17.7,-40.3,-3.4,12.6,-6.4
24.1,19.7,2.6,22.6,-7.8
0.7,-1.0,-0.1,-0.6,-0.9
-10.5,-2.9,-21.3,-12.5,-11.4
-26.0,1.1,-16.5,13.6,-26.3
21.9,15.9,-17.2,-20.5,17.3
30.5,13.9,-7.4,10.5,21.8
32.1,46.8,10.1,3.5,13.9
-0.2,-0.4,-0.9,0.0,1.4
1.5,-0.5,0.3,-0.8,0.1
:
0.1,-0.8,0.3,-0.5,1.5
1.4,0.0,-0.9,-0.4,-0.2
13.9,3.5,10.1,46.8,32.1
21.8,10.5,-7.4,13.9,30.5
17.3,-20.5,-17.2,15.9,21.9
-26.3,13.6,-16.5,1.1,-26.0
-11.4,-12.5,-21.3,-2.9,-10.5
-0.9,-0.6,-0.1,-1.0,0.7
-7.8,22.6,2.6,19.7,24.1
-6.4,12.6,-3.4,-40.3,17.7

2.8,5.2,24.1
-52.2,47.2,-18.9
-10.0,2.5,-41.2
31.8,-26.9,34.0
1.4,6.5,30.6
-14.4,-7.8,-12.3
38.7,-12.0,-17.2
-7.9,-15.3,53.8
8.9,-4.1,-39.0
16.8,-7.8,-11.8
:
-11.8,-7.8,16.8
-39.0,-4.1,8.9
53.8,-15.3,-7.9
-17.2,-12.0,38.7
-12.3,-7.8,-14.4
30.6,6.5,1.4
34.0,-26.9,31.8
-41.2,2.5,-10.0
-18.9,47.2,-52.2
24.1,5.2,2.8

20.6,-15.5,23.6,-2.2,3.8,-43.4,20.8,-22.4,29.5
21.4,-17.3,18.0,3.0,8.4,-43.5,21.9,-20.6,24.9
21.5,-19.6,6.9,12.8,14.7,-41.5,23.4,-14.6,14.4
20.8,-20.4,-2.7,19.0,18.2,-36.5,22.1,-8.0,3.5
21.7,-18.9,12.7,8.2,11.7,-42.9,23.1,-18.0,19.7
19.8,-20.5,-7.2,20.5,19.1,-33.6,20.6,-4.0,-2.1
21.5,-20.3,2.2,15.6,16.9,-39.3,22.7,-11.5,8.7
18.7,-20.0,-10.5,21.6,19.4,-30.0,18.8,0.0,-7.0
19.8,-13.1,28.8,-8.4,-1.7,-42.1,19.1,-23.6,33.5
:
33.5,-23.6,19.1,-42.1,-1.7,-8.4,28.8,-13.1,19.8
-7.0,0.0,18.8,-30.0,19.4,21.6,-10.5,-20.0,18.7
8.7,-11.5,22.7,-39.3,16.9,15.6,2.2,-20.3,21.5
-2.1,-4.0,20.6,-33.6,19.1,20.5,-7.2,-20.5,19.8
19.7,-18.0,23.1,-42.9,11.7,8.2,12.7,-18.9,21.7
3.5,-8.0,22.1,-36.5,18.2,19.0,-2.7,-20.4,20.8
14.4,-14.6,23.4,-41.5,14.7,12.8,6.9,-19.6,21.5
24.9,-20.6,21.9,-43.5,8.4,3.0,18.0,-17.3,21.4
29.5,-22.4,20.8,-43.4,3.8,-2.2,23.6,-15.5,20.6

-40.0,22.7,12.9,-3.0,-17.9,26.0,29.7,37.2
44.7,16.3,38.9,14.8,-42.4,41.6,2.8,1.9
-14.0,42.1,18.2,-43.3,-35.4,28.2,4.9,27.5
38.8,-37.6,-22.4,-14.4,12.4,-1.5,4.1,5.3
-13.7,-25.6,-25.2,20.1,13.6,8.9,-17.0,-41.0
5.8,-22.0,16.0,15.0,7.0,-1.3,-5.3,44.8
13.8,-27.9,41.8,32.5,-20.6,18.6,-16.1,-24.3
-43.8,4.5,16.0,13.0,-15.4,43.3,-3.3,9.0
41.0,-6.7,-6.2,6.4,37.8,-9.9,-12.6,41.2
-43.2,33.1,20.0,-2.8,-37.4,6.8,10.5,-31.3
-9.8,14.9,-22.9,22.0,-37.9,-25.0,15.9,-18.2
:
-18.2,15.9,-25.0,-37.9,22.0,-22.9,14.9,-9.8
-31.3,10.5,6.8,-37.4,-2.8,20.0,33.1,-43.2
41.2,-12.6,-9.9,37.8,6.4,-6.2,-6.7,41.0
9.0,-3.3,43.3,-15.4,13.0,16.0,4.5,-43.8
-24.3,-16.1,18.6,-20.6,32.5,41.8,-27.9,13.8
44.8,-5.3,-1.3,7.0,15.0,16.0,-22.0,5.8
-41.0,-17.0,8.9,13.6,20.1,-25.2,-25.6,-13.7
5.3,4.1,-1.5,12.4,-14.4,-22.4,-37.6,38.8
27.5,4.9,28.2,-35.4,-43.3,18.2,42.1,-14.0
1.9,2.8,41.6,-42.4,14.8,38.9,16.3,44.7
37.2,29.7,26.0,-17.9,-3.0,12.9,22.7,-40.0

2.4,0.9,2.1,-13.6,-2.7
5.0,31.8,-45.0,-48.7,3.8
2.7,-14.6,36.3,11.3,1.1
-3.0,20.8,-33.3,-27.2,-3.7
7.8,-10.7,13.1,3.0,4.1
0.9,28.7,-45.2,-30.5,-2.8
-6.4,6.5,18.6,-0.5,-0.5
1.2,0.2,28.1,-2.1,3.6
5.9,25.1,-33.2,-47.0,-1.5
3.8,-11.5,21.3,13.3,5.9
-4.7,-8.2,36.7,6.3,-4.3
-6.5,-13.7,37.1,31.1,-3.5
:
-3.5,31.1,37.1,-13.7,-6.5
-4.3,6.3,36.7,-8.2,-4.7
5.9,13.3,21.3,-11.5,3.8
-1.5,-47.0,-33.2,25.1,5.9
3.6,-2.1,28.1,0.2,1.2
-0.5,-0.5,18.6,6.5,-6.4
-2.8,-30.5,-45.2,28.7,0.9
4.1,3.0,13.1,-10.7,7.8
-3.7,-27.2,-33.3,20.8,-3.0
1.1,11.3,36.3,-14.6,2.7
3.8,-48.7,-45.0,31.8,5.0
-2.7,-13.6,2.1,0.9,2.4

-3.7,-14.8,15.6,53.4,-18.6,-3.9,-6.5,14.2,-1.9,11.2,45.4,-19.3,-22.1
-16.5,-11.5,-10.0,-9.1,-26.3,-5.8,-7.9,29.3,29.0,-0.9,-17.1,-27.3,33.2
-14.3,-6.4,-12.3,-18.5,-24.8,-6.5,1.6,28.1,31.7,-4.8,-26.3,-25.4,28.2
-17.4,-17.4,-7.6,-1.1,-26.6,-4.8,-11.8,26.9,23.5,2.0,-8.7,-28.0,32.7
10.5,-9.7,14.5,46.5,-17.7,-3.9,-5.2,12.4,-2.3,6.4,46.1,-17.4,-37.5
-18.2,-25.5,-4.6,5.7,-26.2,-4.8,-13.2,25.0,16.4,6.3,-0.3,-27.2,29.5
-15.2,-0.6,-7.9,-18.0,42.2,5.2,14.3,-27.7,-15.2,-3.7,-34.2,26.8,12.6
:
12.6,26.8,-34.2,-3.7,-15.2,-27.7,14.3,5.2,42.2,-18.0,-7.9,-0.6,-15.2
29.5,-27.2,-0.3,6.3,16.4,25.0,-13.2,-4.8,-26.2,5.7,-4.6,-25.5,-18.2
-37.5,-17.4,46.1,6.4,-2.3,12.4,-5.2,-3.9,-17.7,46.5,14.5,-9.7,10.5
32.7,-28.0,-8.7,2.0,23.5,26.9,-11.8,-4.8,-26.6,-1.1,-7.6,-17.4,-17.4
28.2,-25.4,-26.3,-4.8,31.7,28.1,1.6,-6.5,-24.8,-18.5,-12.3,-6.4,-14.3
33.2,-27.3,-17.1,-0.9,29.0,29.3,-7.9,-5.8,-26.3,-9.1,-10.0,-11.5,-16.5
-22.1,-19.3,45.4,11.2,-1.9,14.2,-6.5,-3.9,-18.6,53.4,15.6,-14.8,-3.7
